Moves between elements:
pozi t suzu
pozi v libe
pozi l kina
pozi h karu
pozi i tifi
pozi n bolo
siti t nusi
siti v bolo
siti l ruke
siti h vife
siti i luku
siti n soku
ruke t bike
ruke v luku
ruke l gamu
ruke h lute
ruke i soku
ruke n lona
nuki t begi
nuki v lopi
nuki l vuru
nuki h vogu
nuki i dudu
nuki n sove
kinu v nimi
kinu i tale
nusi t soku
nusi v lesu
nusi l bike
nusi h foto
nusi i vife
nusi n lute
febo t futi
febo v rube
febo l gagu
febo h befu
febo i pile
febo n tiri
fume t gure
fume v voga
fume l vogu
fume h simi
fume i mopa
fume n nuki
gomi t bopi
gomi v vogu
gomi l vizi
gomi h lifo
gomi i sapo
gomi n vele
kina t biti
kina v tifi
kina l siti
kina h lesu
kina i bolo
kina n luku
fena t zono
fena v befu
fena l dini
fena h zisi
fena i zofu
fena n feve
simi t dudu
simi v kega
simi l begi
simi h gure
simi i fume
simi n vogu
pifu t dafi
pifu v zono
pifu l nela
pifu h nimi
pifu i seze
pifu n daba
some t nela
some v dini
some h daba
some i dafi
some n kinu
fifi t mopa
fifi v leso
fifi l gure
fifi h lopi
fifi i samo
fifi n simi
tuvu t lile
tuvu v besu
tuvu l rite
tuvu h libe
tuvu i gati
tuvu n zume
fene t moba
fene v gamu
fene l febo
fene h nolu
fene i rube
fene n pile
futi t tiri
futi v nolu
futi l fena
futi h lafu
futi i befu
futi n zofu
samo t lopi
samo v tepu
samo l simi
samo h fifi
samo i kega
samo n fume
lona t fozo
lona v foto
lona l luna
lona h gamu
lona i bufa
lona n mogo
gagu t fena
gagu v pile
gagu l zogu
gagu h zofu
gagu i tiri
gagu n zono
pile t befu
pile v luna
pile l tiri
pile h febo
pile i zeki
pile n lafu
zogu t dini
zogu v tiri
zogu l pifu
zogu h feve
zogu i zono
zogu n seze
tepu t nutu
tepu v guba
tepu l kega
tepu h leso
tepu i lune
tepu n voga
mopa t simi
mopa v rufu
mopa l nuki
mopa h fume
mopa i lopi
mopa n dudu
zono t feve
zono v lafu
zono l seze
zono h zogu
zono i zisi
zono n gude
zeki t febo
zeki v mogo
zeki l lafu
zeki h pile
zeki i moba
zeki n futi
bike t lona
bike v vife
bike l pofo
bike h bufa
bike i lute
bike n fozo
besu t vizi
besu v sove
besu l gati
besu h vele
besu i bopi
besu n zavo
zume t tifi
zume v zavo
zume l suzu
zume h rite
zume i pase
zume n karu
befu t lafu
befu v fene
befu l zofu
befu h futi
befu i febo
befu n gagu
tobo t gati
tobo v gomi
tobo l lile
tobo h zavo
tobo i vizi
tobo n libe
fozo t mogo
fozo v ruke
fozo l fene
fozo h pofo
fozo i gamu
fozo n rube
moba t pile
moba v pofo
moba l futi
moba h zeki
moba i nolu
moba n befu
zisi t zogu
zisi v futi
zisi l gude
zisi h zono
zisi i fena
zisi n dini
soku t lute
soku v vude
soku l lona
soku h ruke
soku i foto
soku n bufa
feve t gude
feve v gagu
feve l nimi
feve h dini
feve i zogu
feve n pifu
zavo t tuvu
zavo v lifo
zavo l pase
zavo h gati
zavo i tobo
zavo n lile
gati t libe
gati v bopi
gati l zume
gati h tuvu
gati i zavo
gati n pase
luna t fene
luna v bufa
luna l zeki
luna h rube
luna i mogo
luna n moba
kega t fifi
kega v lune
kega l fume
kega h samo
kega i voga
kega n mopa
karu t gabi
karu v lile
karu l lesu
karu h suzu
karu i pozi
karu n kina
foto t ruke
foto v biti
foto l bufa
foto h soku
foto i nusi
foto n bike
rite t pozi
rite v gati
rite l gabi
rite h tifi
rite i zume
rite n suzu
suzu t bolo
suzu v pase
suzu l biti
suzu h gabi
suzu i karu
suzu n lesu
nutu t voga
nutu v sado
nutu l fifi
nutu h rufu
nutu i leso
nutu n samo
dudu t vogu
dudu v fifi
dudu l sove
dudu h nuki
dudu i gure
dudu n vadi
gude t pifu
gude v fena
gude l some
gude h seze
gude i dini
gude n dafi
lafu t gagu
lafu v moba
lafu l zisi
lafu h tiri
lafu i futi
lafu n fena
dini t seze
dini v zofu
dini l dafi
dini h gude
dini i feve
dini n nimi
gamu t pofo
gamu v soku
gamu l rube
gamu h fozo
gamu i lona
gamu n luna
begi t sove
begi v fume
begi l gomi
begi h vadi
begi i vogu
begi n sapo
lile t zume
lile v vizi
lile l pozi
lile h pase
lile i libe
lile n tifi
biti t luku
biti v karu
biti l nusi
biti h vude
biti i lesu
biti n vife
luku t vife
luku v gabi
luku l soku
luku h siti
luku i vude
luku n foto
rufu t kega
rufu v pufe
rufu l lopi
rufu h voga
rufu i nutu
rufu n fifi
sado t zami
sado l leso
sado h pufe
sado i zano
sado n tepu
lune t leso
lune v zefe
lune l voga
lune h tepu
lune i zami
lune n rufu
lifo t besu
lifo v begi
lifo l tobo
lifo h bopi
lifo i gomi
lifo n vizi
sapo t lifo
sapo v nuki
sapo l vele
sapo h gomi
sapo i vuru
sapo n besu
zofu t zisi
zofu v febo
zofu l feve
zofu h fena
zofu i gagu
zofu n zogu
tale v pifu
tale h kinu
tale i nela
daba t tale
daba v gude
daba h nela
daba i some
rube t nolu
rube v lona
rube l pile
rube h fene
rube i luna
rube n zeki
pase t rite
pase v tobo
pase l karu
pase h zume
pase i lile
pase n pozi
bopi t vele
bopi v vadi
bopi l zavo
bopi h besu
bopi i lifo
bopi n tobo
lesu t vude
lesu v pozi
lesu l vife
lesu h biti
lesu i kina
lesu n siti
vuru t gomi
vuru v dudu
vuru l besu
vuru h sapo
vuru i sove
vuru n bopi
vadi t vuru
vadi v simi
vadi l lifo
vadi h sove
vadi i begi
vadi n gomi
vele t tobo
vele v vuru
vele l tuvu
vele h vizi
vele i besu
vele n gati
rili t guba
rili l pufe
rili h zefe
rili i poto
rili n sado
leso t rufu
leso v zano
leso l samo
leso h nutu
leso i tepu
leso n kega
zefe t zano
zefe l zami
zefe h guba
zefe i rili
zefe n pufe
libe t pase
libe v vele
libe l tifi
libe h lile
libe i tuvu
libe n rite
bufa t gamu
bufa v nusi
bufa l mogo
bufa h lona
bufa i bike
bufa n pofo
guba t sado
guba l lune
guba h zano
guba i zefe
guba n zami
pufe t lune
pufe v poto
pufe l nutu
pufe h zami
pufe i sado
pufe n leso
dafi t daba
dafi v feve
dafi l kinu
dafi h some
dafi i nimi
dafi n tale
zano t pufe
zano l tepu
zano h sado
zano i guba
zano n lune
lopi t fume
lopi v nutu
lopi l dudu
lopi h mopa
lopi i fifi
lopi n gure
poto t zefe
poto l sado
poto h rili
poto n zano
nolu t zeki
nolu v fozo
nolu l befu
nolu h moba
nolu i fene
nolu n febo
zami t tepu
zami v rili
zami l rufu
zami h lune
zami i pufe
zami n nutu
tifi t karu
tifi v tuvu
tifi l bolo
tifi h pozi
tifi i rite
tifi n gabi
bolo t lesu
bolo v rite
bolo l luku
bolo h kina
bolo i gabi
bolo n vude
vude t siti
vude v suzu
vude l foto
vude h luku
vude i biti
vude n nusi
vogu t vadi
vogu v mopa
vogu l sapo
vogu h begi
vogu i nuki
vogu n vuru
lute t bufa
lute v siti
lute l fozo
lute h bike
lute i ruke
lute n gamu
vizi t zavo
vizi v sapo
vizi l libe
vizi h tobo
vizi i vele
vizi n tuvu
gure t nuki
gure v samo
gure l vadi
gure h dudu
gure i simi
gure n begi
voga t samo
voga v zami
voga l mopa
voga h kega
voga i rufu
voga n lopi
sove t sapo
sove v gure
sove l bopi
sove h vuru
sove i vadi
sove n lifo
mogo t rube
mogo v bike
mogo l moba
mogo h luna
mogo i pofo
mogo n nolu
pofo t luna
pofo v lute
pofo l nolu
pofo h mogo
pofo i fozo
pofo n fene
vife t foto
vife v kina
vife l lute
vife h nusi
vife i siti
vife n ruke
nela t kinu
nela v seze
nela h tale
nela i daba
seze t nimi
seze v zisi
seze l daba
seze h pifu
seze i gude
seze n some
tiri t zofu
tiri v zeki
tiri l zono
tiri h gagu
tiri i lafu
tiri n zisi
gabi t kina
gabi v zume
gabi l vude
gabi h bolo
gabi i suzu
gabi n biti
nimi t some
nimi v zogu
nimi l tale
nimi h dafi
nimi i pifu
nimi n nela

In the rows, zero is written as 138.

The rows follow the links: the fewer symbols apart two elements are, the more alike their rows tend to be.

Each row is also shifted at random along 2 hidden directions that mean nothing.

Name the element of each row.
[ 102  128  165  164  175  135  140  156  129  131  140  165  120  155  157  158  164  133  169  152  141  153  114  143  174  161  141  144  136  117  129  128  122  116  109  139  150  151]
element: dafi
[ 157  140  145  143  152  152  109  144  109  148  135  136  169  151  141  172  132  133  147  124  172  141  142  121  155  137  141  142  129  132  127  133  146  140  122  142  195  150]
element: zavo
[ 202  145  149  132  152  150  113  139  110  145  134  135  178  154  136  166  142  146  149  119  164  142  148  129  153  140  144  140  134  134  139  130  151  147  135  137  190  150]
element: besu
[ 179  150  148  124  151  146  115  131  111  157  122  123  188  139  143  154  130  148  150  104  161  145  161  131  154  146  133  137  140  139  145  133  169  152  169  135  185  150]
element: lifo
[ 175  139  165  146  167  125  169  148  147  119  140  173  116  154  142  134  183  155  167  155  111  151  117  167  163  167  147  139  144  124  151  122  119  125  124  131  106  144]
element: lafu
[ 197  156  148  123  147  148  123  137  116  133  139  135  184  143  132  161  131  161  154  118  151  140  151  138  145  145  152  138  130  134  145  119  144  160  128  133  178  151]
element: sapo
[ 196  158  129  104  121  137  138  116  135  152  122  109  176  121  129  119  119  161  131  104  135  134  171  142  121  137  131  132  149  155  161  140  173  165  195  131  136  135]
element: fume
[ 116  162  116  106  112  136  138  116  140  145  136  105  175  103  133  121   87  160  131  110  130  127  172  144  108  135  140  133  138  150  154  136  160  174  175  132  129  136]
element: samo
[ 144  137  163  139  165  120  163  139  144  147  118  153  123  142  153  115  171  150  164  135  113  154  131  163  163  171  124  138  158  131  157  136  150  123  181  129  105  141]
element: futi
[ 187  108  128  162  124  149  126  150  145  147  138  143   99  167  123  140  177   96   98  162  158  135  118  109  139  103  125  141  142  149  112  164  127  106  126  152  146  123]
element: lesu
[ 194  158  118  110  109  141  143  122  147  131  146  121  162  123  117  127  120  161  121  127  127  126  158  141  108  124  147  134  136  152  151  133  141  168  146  133  127  131]
element: kega
[ 124  112  124  158  121  143  128  143  147  153  135  133  101  149  131  129  153   98  102  154  153  134  126  114  132  110  121  140  143  150  116  166  137  113  141  150  135  124]
element: vude
[ 170  111  138  157  137  151  107  146  123  168  122  131  128  165  137  149  160   98  113  135  176  140  135  104  152  114  115  140  144  148  116  166  156  111  154  151  178  132]
element: pozi
[ 100  170  126  107  128  138  134  120  129  137  140  112  190  101  141  139   81  170  150  107  134  130  172  148  117  147  148  134  130  140  156  123  158  179  157  132  148  146]
element: gure
[  70  154  104  117  102  144  133  123  147  128  156  109  160   98  130  135   72  149  120  130  134  118  163  132   94  117  152  137  122  150  139  135  136  174  127  140  134  134]
element: pufe
[ 134  146  107  120  101  147  127  123  146  141  145  109  153  117  122  130   99  135  105  130  143  121  159  124  101  108  137  137  132  155  136  147  145  161  147  143  141  127]
element: zefe
[  87  142  145  138  145  118  170  135  157  130  137  147  113  123  150  109  143  151  152  145  105  143  134  165  139  161  134  135  149  133  155  135  136  134  160  131   86  136]
element: nolu
[ 137  112  123  155  118  140  136  141  154  147  138  138   95  149  130  123  157  101  101  158  145  132  124  117  129  110  122  139  143  151  118  166  131  112  140  148  124  120]
element: siti
[ 132  137  168  149  174  126  155  147  135  137  126  163  128  150  156  136  169  147  173  140  124  155  125  160  172  173  135  140  150  122  149  129  139  122  149  131  126  148]
element: fena
[ 186  139  150  141  151  151  109  142  110  149  132  135  169  156  137  169  143  136  145  124  170  144  143  121  158  135  138  141  132  135  131  134  150  140  131  140  194  149]
element: tobo
[  96  137  169  156  177  128  148  152  128  134  134  164  129  148  159  151  156  144  176  144  133  155  122  156  173  171  139  140  140  117  141  125  131  123  126  136  139  153]
element: feve
[ 110  135  142  148  151  152  105  145  109  148  138  133  166  146  147  174  120  126  147  127  175  141  142  118  154  135  141  142  125  132  122  136  145  139  117  145  197  152]
element: tuvu
[ 132  168  120  108  121  138  141  121  138  131  145  117  179  108  132  134   92  169  139  118  129  127  166  147  110  138  153  134  130  143  155  125  147  177  147  132  136  140]
element: mopa
[ 118  110  124  153  119  142  130  138  148  162  127  128  101  144  136  119  150   96  100  147  152  136  132  115  131  112  109  139  149  154  122  172  150  110  168  148  129  121]
element: luku
[ 243  160  137  114  134  144  139  132  134  122  149  137  176  141  118  150  140  169  143  129  135  131  149  147  128  137  159  136  133  137  152  117  133  168  122  130  150  144]
element: nuki
[ 118  137  144  145  151  152  106  143  106  150  135  130  170  143  147  171  122  131  147  122  175  141  146  119  154  138  139  141  128  133  126  136  151  139  128  144  199  152]
element: gati
[  47  120  127  158  135  150  108  145  123  153  139  129  135  136  151  159  110  106  127  139  173  136  137  110  139  122  130  143  126  139  111  153  140  125  122  150  177  142]
element: karu
[ 115  119  136  156  140  150  104  144  119  163  129  128  139  151  144  157  136  105  124  133  177  140  136  106  148  121  123  142  137  143  116  157  152  119  142  149  185  138]
element: tifi
[ 196  135  165  140  161  120  169  141  150  144  119  158  115  154  144  113  193  147  155  141  111  153  127  163  164  166  124  137  163  135  157  139  147  118  179  129   99  136]
element: befu
[ 173  107  127  157  122  144  125  142  144  160  128  134   99  162  127  126  172   93   98  154  156  135  126  109  136  105  114  140  149  155  117  173  145  106  154  149  141  122]
element: biti
[ 174  165  128  109  124  139  140  124  137  128  145  123  178  121  127  139  110  169  142  120  130  128  160  148  117  138  154  136  130  141  153  122  143  173  140  130  139  142]
element: simi
[  90  126  168  154  176  127  138  144  122  162  111  148  131  147  168  136  157  129  169  127  143  160  133  145  178  170  117  141  154  127  142  144  163  113  177  136  147  148]
element: seze
[ 148  143  157  146  160  123  173  150  157  102  154  175  112  146  138  135  167  160  166  164  103  144  112  171  150  162  160  138  136  118  147  115  100  135   94  131   96  144]
element: febo
[ 105  172  131  117  137  143  133  130  125  114  160  129  190  110  138  161   83  178  163  122  134  131  158  151  121  148  170  137  116  127  148  107  128  182  101  132  158  155]
element: vogu
[  85  122  121  150  118  136  149  140  160  137  146  137   96  132  136  119  136  115  112  162  128  132  126  132  121  118  131  138  140  145  126  156  124  124  132  146  104  123]
element: soku
[ 164  116  130  164  133  155  117  155  134  131  155  150  115  167  125  166  159  104  115  166  164  133  114  110  141  108  145  143  126  138  106  146  111  117   80  152  166  134]
element: suzu

In each set, the symbols that take the first to the second take the third to the fourth, perhaps in another order. Give the fourth.
Answers are names.
[ 186  160  122  109  115  141  142  123  145  131  143  120  167  118  121  128  114  163  128  123  128  126  160  144  110  128  147  132  133  151  152  130  144  170  149  132  130  136]
to [ 171  169  132  114  132  144  139  130  133  115  157  132  180  122  125  153  108  174  151  127  131  129  154  149  121  140  167  136  122  134  150  111  128  177  109  132  147  147]
as [ 134  131  170  140  174  122  152  136  129  175   97  141  132  145  164  112  172  141  165  116  128  161  143  154  177  178  105  137  170  137  158  151  182  114  225  130  120  143]
to dini

[ 175  125  132  144  123  129  167  142  170  127  143  152   88  145  125  106  177  128  118  169  110  135  119  147  127  129  133  136  148  144  138  149  120  121  139  138   81  121]
to [ 101  126  125  146  121  128  160  138  167  130  144  142   94  131  135  113  145  124  119  162  115  133  125  143  122  128  133  138  142  142  135  150  123  127  137  141   89  123]
as [ 170  112  124  157  117  141  141  147  160  135  146  146   89  157  122  125  171  104  101  170  140  132  115  121  127  106  130  140  143  148  118  159  117  113  123  147  117  120]
to luku

[ 160  142  147  141  151  153  109  144  110  141  138  136  173  151  140  174  133  138  149  124  169  141  142  124  154  138  146  142  126  131  129  130  144  144  116  142  196  151]
to [ 100  123  134  159  140  152  108  149  120  149  140  136  138  148  144  167  128  107  128  141  174  137  132  109  145  120  134  142  125  137  111  148  137  126  110  150  184  141]
as [ 117  124  124  148  121  131  159  140  168  126  148  147   92  137  129  117  151  123  118  167  116  131  120  139  122  123  136  138  141  144  131  149  117  124  125  143   92  123]
to fene

[  68  114  125  158  127  147  114  142  133  157  135  127  122  141  147  143  124  100  115  142  166  137  135  108  137  116  121  143  134  146  113  163  146  119  139  151  161  132]
to [ 108  121  135  159  140  153  106  148  120  148  145  138  138  152  141  166  131  109  128  144  173  137  130  109  145  119  137  143  125  137  113  147  134  124  107  150  183  140]
as [ 200  123  144  158  145  158  108  153  120  140  145  149  141  170  129  173  164  115  128  149  173  140  123  112  153  121  143  143  128  135  114  140  127  122   96  148  190  143]
to zavo

[  93  166  137  109  140  139  125  121  116  153  128  109  199  106  150  141   83  169  158   96  146  138  177  145  131  154  140  136  136  140  156  128  173  175  178  131  163  149]
to [ 158  162  143  126  148  148  123  136  117  125  149  137  188  135  136  169  114  165  162  122  149  138  152  142  142  147  161  140  123  128  143  113  137  165  106  134  178  156]
as [ 136  131  133  141  128  124  168  139  167  130  139  148   97  136  134  106  160  135  128  159  107  138  126  153  129  140  132  136  150  142  144  145  126  125  149  136   80  126]
to fene

[  82  119  120  150  117  135  145  139  159  142  143  135   98  131  137  119  134  111  111  158  132  132  128  129  122  120  127  138  141  147  125  159  128  122  139  146  110  124]
to [ 144  118  126  145  118  130  155  135  165  148  130  137   93  142  132  102  163  116  107  153  122  137  130  134  126  124  117  136  155  153  137  164  141  118  172  141   90  118]
as [ 145  140  152  140  153  121  175  143  159  118  142  163  110  139  140  120  167  155  156  155  102  145  121  167  146  161  144  136  147  128  152  126  119  131  132  131   89  137]
to futi

[ 158  131  143  153  149  155  110  151  114  135  147  147  155  159  135  179  141  125  142  141  172  138  129  116  153  127  151  142  121  129  117  132  127  134   89  146  195  148]
to [ 153  111  132  160  130  151  114  148  132  155  134  135  116  162  131  149  157   96  108  150  168  137  127  107  143  110  122  143  138  146  112  163  139  111  133  150  163  128]
as [ 134  146  145  138  155  151  110  143  109  140  142  136  178  144  144  175  120  144  154  123  166  140  144  128  150  142  149  142  124  127  131  125  142  148  113  140  196  155]
to rite

[ 149  116  124  152  118  138  147  144  160  138  141  143   90  149  126  118  164  109  104  166  131  132  119  125  126  113  127  138  145  149  124  161  124  115  134  148  108  118]
to [  82  132  130  137  127  123  164  130  162  145  129  134  103  122  146   99  138  131  127  145  111  138  138  150  126  142  121  136  153  147  145  155  144  128  178  135   83  125]
as [  65  135  122  150  122  128  165  143  170  105  166  154   96  124  134  125  127  136  132  174  108  129  119  151  115  133  155  138  128  133  132  133   94  136   88  142   89  131]
to nolu

[ 225  160  127  110  120  141  142  127  143  122  147  127  167  132  116  135  130  165  130  129  128  127  153  145  114  130  155  135  135  146  152  123  137  168  134  132  134  136]
to [ 183  160  132  104  128  137  133  118  131  152  124  111  184  121  133  127  116  164  138  102  137  135  172  143  125  143  134  135  146  151  160  135  173  166  191  128  146  140]
as [  60  124  120  145  119  130  151  134  161  145  136  131   99  122  142  109  127  118  116  150  125  134  135  137  120  127  123  138  146  148  134  158  138  125  159  142   97  122]
to lona

[ 100  135  168  148  178  126  148  146  128  146  122  156  131  144  163  139  158  144  176  133  132  157  130  156  175  176  129  140  147  123  147  133  148  122  158  133  134  150]
to [  85  129  166  159  176  130  141  150  124  143  129  159  130  147  164  150  154  136  172  140  139  155  124  149  174  169  134  141  141  120  139  133  138  117  137  137  146  152]
as [ 107  135  141  137  139  119  171  136  162  134  135  146  106  127  144  106  150  143  141  151  104  141  132  160  135  152  132  136  150  138  151  140  134  131  161  133   82  131]
to pile

[ 101  168  132  111  137  139  130  125  123  132  144  119  193  109  142  150   84  173  159  109  138  133  168  149  123  151  155  137  126  133  154  117  150  177  141  131  160  151]
to [ 170  155  147  125  149  146  120  133  112  142  134  130  186  138  140  161  121  157  156  113  157  142  156  137  147  147  147  139  132  133  144  123  154  159  140  133  180  151]
as [ 214  159  143  119  145  146  128  136  123  128  142  137  184  141  128  159  132  166  152  122  145  136  151  143  139  143  156  137  130  135  148  117  139  164  125  132  170  150]
to besu

[ 200  142  152  133  154  149  111  139  108  153  127  132  176  153  138  163  144  140  147  117  167  144  149  126  158  139  138  140  137  137  138  134  158  142  147  137  191  149]
to [ 191  141  150  137  152  152  111  141  110  151  129  134  174  153  138  167  144  139  147  119  171  145  146  124  156  137  139  140  135  136  133  134  153  141  138  139  193  149]
as [ 111  161  106  120  103  145  141  129  152  103  173  126  157  108  119  146   84  159  125  146  126  115  149  141   93  117  172  137  114  139  137  118  107  177   80  138  129  136]
to leso

[ 183  134  147  139  141  122  172  139  164  126  136  157  100  146  133  108  182  143  137  157  103  143  122  161  142  150  134  137  153  138  151  139  125  124  153  132   80  129]
to [  25  140  130  139  134  122  167  132  162  128  143  139  110  108  152  110  114  144  144  150  106  137  136  159  123  151  137  136  138  135  146  138  128  140  145  136   83  133]
as [ 103  118  123  166  127  153  124  152  143  122  164  151  109  150  130  164  139  105  116  170  156  129  113  113  130  107  150  144  118  133  104  144  100  123   65  152  153  133]
to suzu

[  95  114  126  159  128  147  114  144  134  156  136  131  119  146  141  144  136  100  112  146  165  135  131  108  137  112  124  140  137  144  113  162  140  116  133  152  158  131]
to [ 104  116  124  161  123  146  126  148  146  139  147  140  103  147  132  142  141  100  109  162  152  131  121  116  129  109  132  140  130  145  113  158  121  117  111  150  142  127]
as [ 124  139  168  154  176  129  156  154  134  120  143  173  125  151  154  151  165  153  179  152  122  151  116  162  169  172  153  141  136  113  142  117  116  127  105  133  131  153]
to feve

[ 137  166  133  109  133  140  131  122  127  141  136  116  190  115  139  142   96  169  152  106  139  134  168  146  126  147  146  136  133  139  156  123  158  175  159  131  152  147]
to [ 105  171  126  109  130  140  138  125  132  119  154  122  187  105  135  147   81  177  153  118  131  128  163  151  115  146  163  136  123  134  152  113  138  182  122  131  146  148]
as [  94  134  168  156  176  129  144  149  127  142  128  160  131  147  162  147  155  140  176  138  136  156  125  151  174  171  136  141  142  119  140  130  139  119  140  135  142  152]
to zogu

[  47  123  120  146  118  131  148  134  159  150  137  128  101  121  146  109  121  115  115  148  128  132  137  133  119  125  121  138  145  149  132  158  141  125  162  145  102  122]
to [  82  120  126  136  121  125  153  125  159  171  111  119  102  123  148   87  139  116  113  132  125  140  146  137  128  133   99  136  163  155  144  173  172  119  221  140   89  117]
as [ 122  162  114  111  110  139  141  121  146  125  153  116  167  107  126  131   89  160  129  129  128  122  161  144  101  127  156  135  128  147  148  128  136  177  132  134  128  136]
to fifi

